Here is a tiny trained network, its code and every weight. The questions are about switching its units off for an input and a target symbol, where a switched-off unit gives its printed mean instead of its output.

import numpy as np


def w(rows, s, z=0):
    codes = np.array(rows[::2]) - 128.0
    scale = np.full(codes.shape[1], s)
    scale[-1] = z or s
    return codes * scale


def f(y):
    return np.maximum(y, 0)


def softmax(a):
    e = np.exp(a - a.max(-1, keepdims=True))
    return e / e.sum(-1, keepdims=True)


def log_softmax(a):
    a = a - a.max(-1, keepdims=True)
    return a - np.log(np.exp(a).sum(-1, keepdims=True))


def net(x, mask):
    ids = ['αβδεζηθμξπστφψω'.index(c) for c in x.split()]
    T = len(ids)
    res = E[ids] + P[:T]
    u = 0
    for l in range(3):
        q, k, v = (res @ M[l].T for M in (Q, K, V))
        z = softmax(np.where(np.tri(T) > 0, q @ k.T / 4**0.5, -1e9)) @ v
        res = res + np.where(mask[u], z, O[l][:, -1]) @ O[l][:, :-1]
        u += 1
        y = f(res @ A[l][:, :-1].T + A[l][:, -1])
        res = res + np.where(mask[u : u + 4], y, B[l][:, -1]) @ B[l][:, :-1]
        u += 4
    return log_softmax(res[-1] @ U[:, :-1].T + U[:, -1])


Q, K, V, O, A, B = {}, {}, {}, {}, {}, {}
E = w([
[106,241,75],'α',
[109,152,196],'β',
[113,167,164],'δ',
[128,208,75],'ε',
[126,141,171],'ζ',
[144,205,73],'η',
[132,129,181],'θ',
[132,201,82],'μ',
[132,110,191],'ξ',
[192,218,67],'π',
[170,56,207],'σ',
[150,42,230],'τ',
[95,113,136],'φ',
[116,9,196],'ψ',
[5,111,46],'ω',
],0.017)
P = w([
[23,111,208],'0',
[21,81,254],'1',
[41,79,236],'2',
[67,80,193],'3',
[92,61,188],'4',
[125,50,171],'5',
[103,59,171],'6',
[74,84,155],'7',
],0.0062)
Q[0] = w([
[254,34,23],'0.h1',
[177,28,152],'0.h1',
[49,237,89],'0.h1',
[12,55,212],'0.h1',
],0.0079)
K[0] = w([
[3,162,141],'0.h1',
[114,87,101],'0.h1',
[185,117,160],'0.h1',
[150,149,105],'0.h1',
],0.012)
V[0] = w([
[74,119,114],'0.h1',
[131,86,98],'0.h1',
[254,199,169],'0.h1',
[113,133,145],'0.h1',
],0.0092)
O[0] = w([
[12,96,128,170],'0.h1',
[126,71,144,6],'0.h1',
[254,102,106,121],'0.h1',
[88,140,120,189],'0.h1',
],0.0077,0.0024)
A[0] = w([
[142,193,1,255],'0.n1',
[119,120,206,144],'0.n2',
[146,126,131,79],'0.n3',
[250,110,106,37],'0.n4',
],0.0085,0.0069)
B[0] = w([
[159,74,247,254],'0.n1',
[181,203,121,193],'0.n2',
[117,171,201,128],'0.n3',
[2,169,99,135],'0.n4',
],0.0068,0.0079)
Q[1] = w([
[124,159,116],'1.h1',
[99,96,115],'1.h1',
[107,146,54],'1.h1',
[170,127,4],'1.h1',
],0.021)
K[1] = w([
[165,87,167],'1.h1',
[136,163,84],'1.h1',
[143,246,215],'1.h1',
[107,195,189],'1.h1',
],0.012)
V[1] = w([
[163,201,203],'1.h1',
[178,164,73],'1.h1',
[107,2,219],'1.h1',
[112,204,69],'1.h1',
],0.013)
O[1] = w([
[249,140,141,166],'1.h1',
[112,215,134,22],'1.h1',
[137,55,86,252],'1.h1',
[72,209,206,76],'1.h1',
],0.012)
A[1] = w([
[43,200,42,2],'1.n1',
[16,70,205,108],'1.n2',
[105,81,61,255],'1.n3',
[132,255,128,143],'1.n4',
],0.0097,0.0076)
B[1] = w([
[104,74,53,131],'1.n1',
[196,142,105,210],'1.n2',
[106,132,200,254],'1.n3',
[124,173,11,139],'1.n4',
],0.011,0.019)
Q[2] = w([
[247,120,69],'2.h1',
[254,242,224],'2.h1',
[123,156,123],'2.h1',
[111,30,149],'2.h1',
],0.0081)
K[2] = w([
[77,137,143],'2.h1',
[118,66,134],'2.h1',
[109,148,154],'2.h1',
[123,140,9],'2.h1',
],0.016)
V[2] = w([
[147,97,228],'2.h1',
[84,154,254],'2.h1',
[56,157,95],'2.h1',
[160,178,215],'2.h1',
],0.0057)
O[2] = w([
[118,254,13,172],'2.h1',
[162,145,31,54],'2.h1',
[190,180,165,2],'2.h1',
[25,140,87,168],'2.h1',
],0.0066,0.007)
A[2] = w([
[164,100,148,255],'2.n1',
[99,218,158,140],'2.n2',
[2,40,60,21],'2.n3',
[210,131,170,116],'2.n4',
],0.0098,0.009)
B[2] = w([
[3,240,72,252],'2.n1',
[203,245,234,134],'2.n2',
[255,234,166,193],'2.n3',
[183,120,39,186],'2.n4',
],0.007,0.019)
U = w([
[145,153,150,146],'α',
[160,150,146,82],'β',
[21,117,139,254],'δ',
[132,152,128,171],'ε',
[130,144,115,166],'ζ',
[158,185,158,123],'η',
[121,149,116,181],'θ',
[125,129,111,194],'μ',
[153,82,103,91],'ξ',
[136,135,200,228],'π',
[219,139,93,49],'σ',
[135,143,108,151],'τ',
[112,151,116,153],'φ',
[140,87,97,72],'ψ',
[251,106,177,31],'ω',
],0.015,0.0055)

Each question gives the input, a string of symbols that net reads in full, and the target symbol t.
The units are the heads (4 rows each of Q, K, V and O) and the neurons (one row each of A and B). Each row of codes is followed by its name. A weight is (code - 128) times the scale printed after its matrix; where a second scale follows, it is the last column's (O, A, B and U).
mask holds one flag per unit, layer by layer, with each layer's heads first. A switched-off unit (its flag False) gives its mean, the last column of its rows in O or B, instead of its output. The means were averaged over made-up inputs and are rounded, as every weight is.
A unit's drop is (log p(t) with every unit on - log p(t) with that unit switched off) / (log p(t) with every unit on - log p(t) with every unit switched off).
The circuit of an input: a set's keep is (log p(t) with only the set's units on - log p(t) with every unit switched off) / (log p(t) with every unit on - log p(t) with every unit switched off). Starting from the 12 units with the biggest drops (on a tie, the unit counted first), units are removed one at a time, each time the one whose removal leaves the highest keep (on an exact tie, the one counted first), for as long as the keep stays at least 0.8.
units of the circuit, in order: the units of the circuit, biggest drop first
unit that matters most: the unit with the biggest drop
k most important neurons: the k neurons with the biggest drops, biggest first
k most important neurons of layer l: the k neurons of layer l with the biggest drops, biggest first
input β δ φ, target δ: most important neuron of layer 2	(2.n4)
input δ π τ μ ψ α, target ω: units of the circuit, in order	(1.h1; 1.n3)
input π ξ β, target σ: 2 most important neurons	(0.n2; 0.n1)
input δ π ζ ψ η, target ω: units of the circuit, in order	(1.h1; 2.n3; 0.n1)
input π ω θ π ξ π φ, target π: 2 most important neurons of layer 1	(1.n3; 1.n4)
input δ π ω ξ, target δ: 4 most important neurons	(1.n4; 1.n3; 0.n2; 2.n1)
input μ μ α δ ψ ε, target ω: units of the circuit, in order	(2.n3; 1.h1; 0.n1)
input ε π ε, target σ: units of the circuit, in order	(1.h1; 0.n1; 1.n3; 2.n4)
input δ δ α, target η: units of the circuit, in order	(1.h1; 0.n1)
input η ψ π ε, target ω: units of the circuit, in order	(2.n3; 1.h1; 1.n3)
input δ π ω β, target δ: 2 most important neurons	(1.n4; 1.n3)
input μ ξ ψ δ ψ θ ζ, target ω: 3 most important neurons	(2.n3; 1.n3; 1.n2)
input π ω δ δ δ π θ δ, target π: units of the circuit, in order	(1.h1; 1.n4; 2.h1)
input π ε ω δ δ α δ σ, target π: 3 most important neurons	(2.n3; 1.n3; 1.n4)
input α δ τ, target ξ: 3 most important neurons	(0.n2; 1.n3; 2.n1)
input δ α ω ξ π η ζ, target δ: units of the circuit, in order	(1.h1)
input ε π δ ω π δ ω π, target π: 4 most important neurons	(0.n1; 1.n3; 2.n3; 1.n4)
input ω π φ ζ δ π α ξ, target ω: 2 most important neurons	(1.n1; 1.n2)
input π δ θ ω θ ω, target π: 3 most important neurons	(0.n1; 2.n3; 1.n3)
input η ξ π θ, target σ: units of the circuit, in order	(1.h1; 1.n3)
input δ π θ β φ π φ α, target δ: unit that matters most	0.n1
input π σ δ ε ψ ω δ η, target π: 4 most important neurons	(2.n3; 1.n3; 1.n4; 0.n4)
input ε δ ξ φ ε ζ, target δ: units of the circuit, in order	(1.n2; 2.n3)
input π β α, target σ: units of the circuit, in order	(1.h1; 0.h1)
input δ ε π π ε δ ω π, target δ: units of the circuit, in order	(0.n1; 1.h1)
input ω θ μ, target ω: 2 most important neurons of layer 1	(1.n1; 1.n2)
input ω η η, target ω: unit that matters most	2.h1
input ω ξ δ π, target ω: units of the circuit, in order	(2.h1; 0.h1; 1.n1)
input δ ζ ξ ω η ξ τ ξ, target δ: 4 most important neurons	(1.n3; 1.n4; 1.n2; 2.n1)
